Here is a tiny trained network, its code and every weight. The questions are about switching its units off for an input and a target symbol, where a switched-off unit gives its printed mean instead of its output.

import numpy as np


def w(rows, s, z=0):
    codes = np.array(rows[::2]) - 128.0
    scale = np.full(codes.shape[1], s)
    scale[-1] = z or s
    return codes * scale


def softmax(a):
    e = np.exp(a - a.max(-1, keepdims=True))
    return e / e.sum(-1, keepdims=True)


def log_softmax(a):
    a = a - a.max(-1, keepdims=True)
    return a - np.log(np.exp(a).sum(-1, keepdims=True))


def net(x, mask):
    ids = ['ΘΨΩδζησφ'.index(c) for c in x.split()]
    T = len(ids)
    res = E[ids] + P[:T]
    u = 0
    for l in range(3):
        r = res
        for j in range(2):
            rows = slice(2 * j, 2 * j + 2)
            q, k, v = (r @ M[l][rows].T for M in (Q, K, V))
            z = softmax(np.where(np.tri(T) > 0, q @ k.T / 2**0.5, -1e9)) @ v
            o = O[l][rows]
            res = res + np.where(mask[u + j], z, o[:, -1]) @ o[:, :-1]
        u += 2
    return log_softmax(res[-1] @ U[:, :-1].T + U[:, -1])


Q, K, V, O = {}, {}, {}, {}
E = w([
[176,128,177,71,128,105,121],'Θ',
[104,106,90,229,123,214,36],'Ψ',
[100,149,192,108,160,115,120],'Ω',
[170,147,232,165,39,205,72],'δ',
[168,251,126,90,228,125,86],'ζ',
[201,176,190,204,60,112,145],'η',
[116,160,253,68,74,136,144],'σ',
[122,93,122,169,188,38,172],'φ',
],0.014)
P = w([
[92,117,45,128,122,125,131],'0',
[72,129,40,150,67,121,98],'1',
[133,76,130,157,197,211,112],'2',
[190,108,40,125,106,88,107],'3',
[91,165,57,182,82,119,144],'4',
[168,92,162,177,220,197,121],'5',
[209,131,66,138,83,64,126],'6',
[94,195,85,200,78,101,171],'7',
[197,107,198,190,222,173,137],'8',
[219,155,95,146,59,35,150],'9',
[103,217,112,234,60,71,203],'10',
[232,118,250,211,224,152,161],'11',
[163,115,90,144,79,37,141],'12',
],0.012)
Q[0] = w([
[17,97,70,152,91,101,9],'0.h1',
[84,145,187,124,135,250,110],'0.h1',
[106,214,116,189,84,128,15],'0.h2',
[167,119,94,107,197,254,79],'0.h2',
],0.0073)
K[0] = w([
[24,55,115,187,181,103,10],'0.h1',
[119,171,217,213,158,198,88],'0.h1',
[89,254,151,239,39,168,65],'0.h2',
[107,183,41,155,178,125,118],'0.h2',
],0.0067)
V[0] = w([
[1,155,94,117,112,92,184],'0.h1',
[137,109,107,142,76,189,80],'0.h1',
[176,36,123,209,171,82,156],'0.h2',
[215,162,147,161,174,93,46],'0.h2',
],0.005)
O[0] = w([
[75,175,148,146,127,163,82,36],'0.h1',
[166,153,111,82,196,100,194,135],'0.h1',
[138,141,120,60,62,121,74,58],'0.h2',
[116,87,221,163,111,84,2,252],'0.h2',
],0.0085,0.0032)
Q[1] = w([
[81,141,110,138,102,62,84],'1.h1',
[151,79,229,143,197,103,111],'1.h1',
[150,66,201,161,163,150,115],'1.h2',
[9,148,49,127,37,185,115],'1.h2',
],0.013)
K[1] = w([
[124,122,163,170,89,190,75],'1.h1',
[142,143,216,131,135,9,173],'1.h1',
[35,17,173,134,35,28,227],'1.h2',
[120,144,17,100,115,254,106],'1.h2',
],0.0099)
V[1] = w([
[55,91,152,226,111,56,146],'1.h1',
[105,84,112,106,215,5,152],'1.h1',
[159,254,115,69,193,120,144],'1.h2',
[185,219,76,216,175,130,96],'1.h2',
],0.0078)
O[1] = w([
[102,167,63,46,112,160,149,150],'1.h1',
[144,73,112,86,126,65,210,113],'1.h1',
[101,55,201,161,156,7,89,182],'1.h2',
[36,148,120,151,73,92,165,254],'1.h2',
],0.011,0.0064)
Q[2] = w([
[120,135,81,130,189,78,159],'2.h1',
[177,80,104,57,58,114,91],'2.h1',
[177,60,40,66,70,78,74],'2.h2',
[201,88,254,168,253,184,179],'2.h2',
],0.013)
K[2] = w([
[138,82,120,171,87,161,161],'2.h1',
[144,62,110,88,50,146,89],'2.h1',
[80,53,10,141,199,134,131],'2.h2',
[180,249,206,93,134,67,173],'2.h2',
],0.013)
V[2] = w([
[127,143,215,101,80,138,150],'2.h1',
[171,192,131,71,109,78,128],'2.h1',
[37,139,137,11,208,128,94],'2.h2',
[110,97,168,107,88,157,147],'2.h2',
],0.012)
O[2] = w([
[211,255,210,138,213,73,174,112],'2.h1',
[178,83,143,246,204,32,161,133],'2.h1',
[171,248,177,120,209,16,126,3],'2.h2',
[181,92,103,70,35,84,38,87],'2.h2',
],0.0084,0.0054)
U = w([
[146,110,2,122,134,57,200,117],'Θ',
[104,211,78,173,77,122,236,54],'Ψ',
[92,93,163,167,105,51,136,113],'Ω',
[181,55,87,113,139,63,160,142],'δ',
[104,174,203,160,173,168,184,108],'ζ',
[118,114,132,128,97,156,130,120],'η',
[176,148,199,141,99,152,11,79],'σ',
[137,133,82,33,128,91,222,255],'φ',
],0.0099,0.0097)

Each question gives the input, a string of symbols that net reads in full, and the target symbol t.
The units are the heads (2 rows each of Q, K, V and O). Each row of codes is followed by its name. A weight is (code - 128) times the scale printed after its matrix; where a second scale follows, it is the last column's (O and U).
mask holds one flag per head, layer by layer. A switched-off head (its flag False) gives its mean, the last column of its rows in O, instead of its output. The means were averaged over made-up inputs and are rounded, as every weight is.
A unit's drop is (log p(t) with every unit on - log p(t) with that unit switched off) / (log p(t) with every unit on - log p(t) with every unit switched off).
The circuit of an input: a set's keep is (log p(t) with only the set's units on - log p(t) with every unit switched off) / (log p(t) with every unit on - log p(t) with every unit switched off). Starting from all 6 units, units are removed one at a time, each time the one whose removal leaves the highest keep (on an exact tie, the one counted first), for as long as the keep stays at least 0.8.
circuit, biggest first: the units of the circuit, biggest drop first
unit that matters most: the unit with the biggest drop
heads that matter: for each layer, one digit per head in row order, 1 if its drop is at least 0.15 and else 0, layers parted by /
input Ω φ η Ω δ Ω ζ ζ η Ω φ δ, target φ: heads that matter => 00 / 10 / 00
input ζ Ψ η, target η: circuit, biggest first => 2.h2; 1.h2
input ζ η ζ Ω σ δ Θ ζ φ ζ Ω Ω Ω, target φ: heads that matter => 00 / 11 / 00
input η ζ Ω σ ζ Ω ζ Ω ζ ζ η ζ, target η: heads that matter => 00 / 00 / 01
input Θ ζ ζ ζ η, target Ω: circuit, biggest first => 1.h2
input φ ζ ζ Θ φ ζ ζ ζ η Ω σ Ω, target σ: circuit, biggest first => 2.h2; 1.h2
input Ω σ η ζ η, target Ω: circuit, biggest first => 1.h2; 0.h2
input η φ Ω Ψ δ σ, target σ: circuit, biggest first => 0.h1; 2.h2; 1.h1
input Ω η σ Ω ζ ζ Ω Θ σ, target σ: heads that matter => 00 / 01 / 01
input Ω δ η Ω Θ, target η: circuit, biggest first => 1.h1; 2.h2
input Ω σ Θ ζ ζ Ω ζ ζ δ ζ ζ Ψ, target ζ: heads that matter => 00 / 01 / 01
input ζ Ω δ Ω Ω σ σ η, target η: circuit, biggest first => 2.h2; 1.h1
input Ω Ω σ Ω σ, target φ: circuit, biggest first => 0.h2; 2.h2
input ζ δ φ σ Ω, target η: circuit, biggest first => 2.h2
input ζ ζ φ σ ζ δ η ζ σ ζ, target ζ: circuit, biggest first => 2.h2; 1.h2; 2.h1
input ζ Θ Ω σ, target ζ: circuit, biggest first => 1.h2; 2.h2
input δ ζ δ, target ζ: circuit, biggest first => 2.h2; 0.h1
input φ δ η Ω Ω σ σ ζ δ σ ζ Θ, target σ: circuit, biggest first => 1.h2; 2.h2
input δ Ω Ω ζ ζ Ψ ζ, target η: circuit, biggest first => 2.h1; 2.h2; 1.h1
input Ψ σ ζ Ω δ η Ω Ω δ, target δ: heads that matter => 10 / 10 / 00
input δ Ω Ψ σ ζ σ δ δ ζ η, target Ψ: unit that matters most => 1.h2
input Ω δ δ σ σ σ Ψ δ δ Θ σ η, target σ: heads that matter => 10 / 01 / 01
input ζ Θ ζ ζ ζ δ ζ ζ ζ ζ ζ σ ζ, target ζ: heads that matter => 00 / 01 / 11
input η η φ, target φ: heads that matter => 00 / 11 / 00
input σ ζ φ φ ζ δ, target φ: heads that matter => 10 / 10 / 00
input δ φ η, target φ: heads that matter => 00 / 10 / 00
input Θ Ω η ζ Ω Ψ, target ζ: heads that matter => 00 / 00 / 01
